Below is a small trained network, with its code and all its weights. Each question gives an input and a target symbol and asks what happens when units are switched off, that is, made to give their printed mean instead of their output.

import numpy as np


def w(rows, s, z=0):
    codes = np.array(rows[::2]) - 128.0
    scale = np.full(codes.shape[1], s)
    scale[-1] = z or s
    return codes * scale


def norm(h):
    return h / np.sqrt((h * h).mean(-1, keepdims=True) + 1e-5)


def f(y):
    return y / 2 * (1 + np.tanh(0.7978845608 * (y + 0.044715 * y**3)))


def softmax(a):
    e = np.exp(a - a.max(-1, keepdims=True))
    return e / e.sum(-1, keepdims=True)


def log_softmax(a):
    a = a - a.max(-1, keepdims=True)
    return a - np.log(np.exp(a).sum(-1, keepdims=True))


def net(x, mask):
    ids = ['αβγδεζηθλξπστφψω'.index(c) for c in x.split()]
    T = len(ids)
    res = E[ids] + P[:T]
    r = norm(res)
    for j in range(3):
        rows = slice(2 * j, 2 * j + 2)
        q, k, v = (r @ M[0][rows].T for M in (Q, K, V))
        z = softmax(np.where(np.tri(T) > 0, q @ k.T / 2**0.5, -1e9)) @ v
        o = O[0][rows]
        res = res + np.where(mask[j], z, o[:, -1]) @ o[:, :-1]
    y = f(norm(res) @ A[0][:, :-1].T + A[0][:, -1])
    res = res + np.where(mask[3:19], y, B[0][:, -1]) @ B[0][:, :-1]
    return log_softmax(norm(res)[-1] @ U[:, :-1].T + U[:, -1])


Q, K, V, O, A, B = {}, {}, {}, {}, {}, {}
E = w([
[191,114,87,119],'α',
[177,110,91,110],'β',
[150,106,103,110],'γ',
[186,239,173,74],'δ',
[183,126,116,115],'ε',
[180,101,103,117],'ζ',
[174,186,152,100],'η',
[196,165,121,88],'θ',
[188,163,127,92],'λ',
[207,166,117,92],'ξ',
[155,131,112,106],'π',
[166,110,99,106],'σ',
[167,151,135,95],'τ',
[172,100,92,121],'φ',
[183,89,99,122],'ψ',
[4,197,176,153],'ω',
],0.0046)
P = w([
[193,130,190,172],'0',
[136,138,53,72],'1',
[134,98,146,31],'2',
[99,191,113,3],'3',
[177,238,144,104],'4',
[194,161,222,118],'5',
],0.0051)
Q[0] = w([
[78,107,106,22],'head 1',
[157,51,236,130],'head 1',
[119,113,107,139],'head 2',
[128,132,124,136],'head 2',
[118,117,84,163],'head 3',
[166,254,136,4],'head 3',
],0.032)
K[0] = w([
[186,179,187,201],'head 1',
[125,87,251,48],'head 1',
[142,106,111,79],'head 2',
[130,121,135,114],'head 2',
[168,123,158,104],'head 3',
[20,184,194,84],'head 3',
],0.028)
V[0] = w([
[64,156,153,166],'head 1',
[117,6,90,188],'head 1',
[116,157,134,205],'head 2',
[9,141,146,149],'head 2',
[62,160,152,233],'head 3',
[53,122,125,94],'head 3',
],0.02)
O[0] = w([
[160,169,71,150,50],'head 1',
[154,25,124,219,82],'head 1',
[215,131,115,121,115],'head 2',
[125,143,207,37,3],'head 2',
[112,131,93,250,36],'head 3',
[144,151,193,149,134],'head 3',
],0.014,0.02)
A[0] = w([
[145,118,125,116,101],'neuron 1',
[129,38,166,47,193],'neuron 2',
[146,80,3,107,101],'neuron 3',
[206,126,119,119,121],'neuron 4',
[139,101,124,80,170],'neuron 5',
[159,126,142,141,148],'neuron 6',
[103,113,144,121,101],'neuron 7',
[145,107,131,106,141],'neuron 8',
[117,70,118,155,202],'neuron 9',
[192,139,152,161,109],'neuron 10',
[119,103,118,133,116],'neuron 11',
[136,147,66,178,2],'neuron 12',
[127,56,180,169,72],'neuron 13',
[136,105,127,103,168],'neuron 14',
[92,129,158,155,104],'neuron 15',
[127,118,82,164,75],'neuron 16',
],0.018,0.003)
B[0] = w([
[106,157,136,137,132],'neuron 1',
[123,211,164,25,247],'neuron 2',
[5,120,123,17,207],'neuron 3',
[58,130,117,145,129],'neuron 4',
[95,182,165,110,187],'neuron 5',
[106,122,108,134,125],'neuron 6',
[136,127,135,165,137],'neuron 7',
[99,177,139,137,149],'neuron 8',
[134,210,114,81,157],'neuron 9',
[71,100,108,136,129],'neuron 10',
[117,189,133,131,135],'neuron 11',
[150,172,92,208,145],'neuron 12',
[221,129,48,41,151],'neuron 13',
[107,177,147,123,159],'neuron 14',
[123,68,135,164,133],'neuron 15',
[135,164,169,109,140],'neuron 16',
],0.03,0.015)
U = w([
[124,35,153,192,157],'α',
[165,94,102,133,40],'β',
[172,84,85,126,77],'γ',
[169,89,87,128,44],'δ',
[180,181,199,91,166],'ε',
[77,101,187,198,38],'ζ',
[151,212,59,253,198],'η',
[45,187,116,35,225],'θ',
[97,112,182,193,44],'λ',
[87,101,170,178,4],'ξ',
[164,93,79,131,5],'π',
[167,83,96,130,56],'σ',
[180,109,81,128,27],'τ',
[172,106,87,135,45],'φ',
[101,110,162,190,45],'ψ',
[151,79,121,155,82],'ω',
],0.012,0.0036)

Each question gives the input, a string of symbols that net reads in full, and the target symbol t.
The units are the heads (2 rows each of Q, K, V and O) and the neurons (one row each of A and B). Each row of codes is followed by its name. A weight is (code - 128) times the scale printed after its matrix; where a second scale follows, it is the last column's (O, A, B and U).
mask holds one flag per unit, heads first, then neurons. A switched-off unit (its flag False) gives its mean, the last column of its rows in O or B, instead of its output. The means were averaged over made-up inputs and are rounded, as every weight is.
A unit's drop is (log p(t) with every unit on - log p(t) with that unit switched off) / (log p(t) with every unit on - log p(t) with every unit switched off).
The circuit of an input: a set's keep is (log p(t) with only the set's units on - log p(t) with every unit switched off) / (log p(t) with every unit on - log p(t) with every unit switched off). Starting from the 12 units with the biggest drops (on a tie, the unit counted first), units are removed one at a time, each time the one whose removal leaves the highest keep (on an exact tie, the one counted first), for as long as the keep stays at least 0.8.
circuit, biggest first: the units of the circuit, biggest drop first
k most important neurons: the k neurons with the biggest drops, biggest first
which heads matter: for each layer, one digit per head in row order, 1 if its drop is at least 0.15 and else 0, layers parted by /
drop when u is switched off: that unit's drop, to one decimal
input α τ ω ψ ψ ε, target η: circuit, biggest first	head 3; neuron 3; neuron 2
input ξ η π ψ ω ξ, target α: which heads matter	011
input γ λ ω σ γ σ, target η: which heads matter	101
input β ζ ω α γ α, target η: circuit, biggest first	head 3; neuron 3; neuron 2
input ω ξ σ, target η: which heads matter	001
input θ ζ ω ζ ζ ψ, target η: which heads matter	101
input θ α π ω ω α, target ε: which heads matter	011
input τ η ω φ π, target ε: which heads matter	111
input β π ω δ α, target α: 3 most important neurons	neuron 2; neuron 3; neuron 15
input δ ω ω ε ζ δ, target ε: 2 most important neurons	neuron 3; neuron 12
input λ π β ω τ, target α: 2 most important neurons	neuron 2; neuron 3
input η π γ ω π, target α: 2 most important neurons	neuron 2; neuron 3
input λ π ω σ σ, target α: 3 most important neurons	neuron 2; neuron 3; neuron 15
input π τ π ψ ω η, target α: 2 most important neurons	neuron 2; neuron 3
input β δ ω ζ ψ ζ, target η: drop when head 1 is switched off	0.7
input δ σ ω φ ξ π, target η: drop when neuron 3 is switched off	0.6
input π π β ω, target α: drop when neuron 5 is switched off	0.1
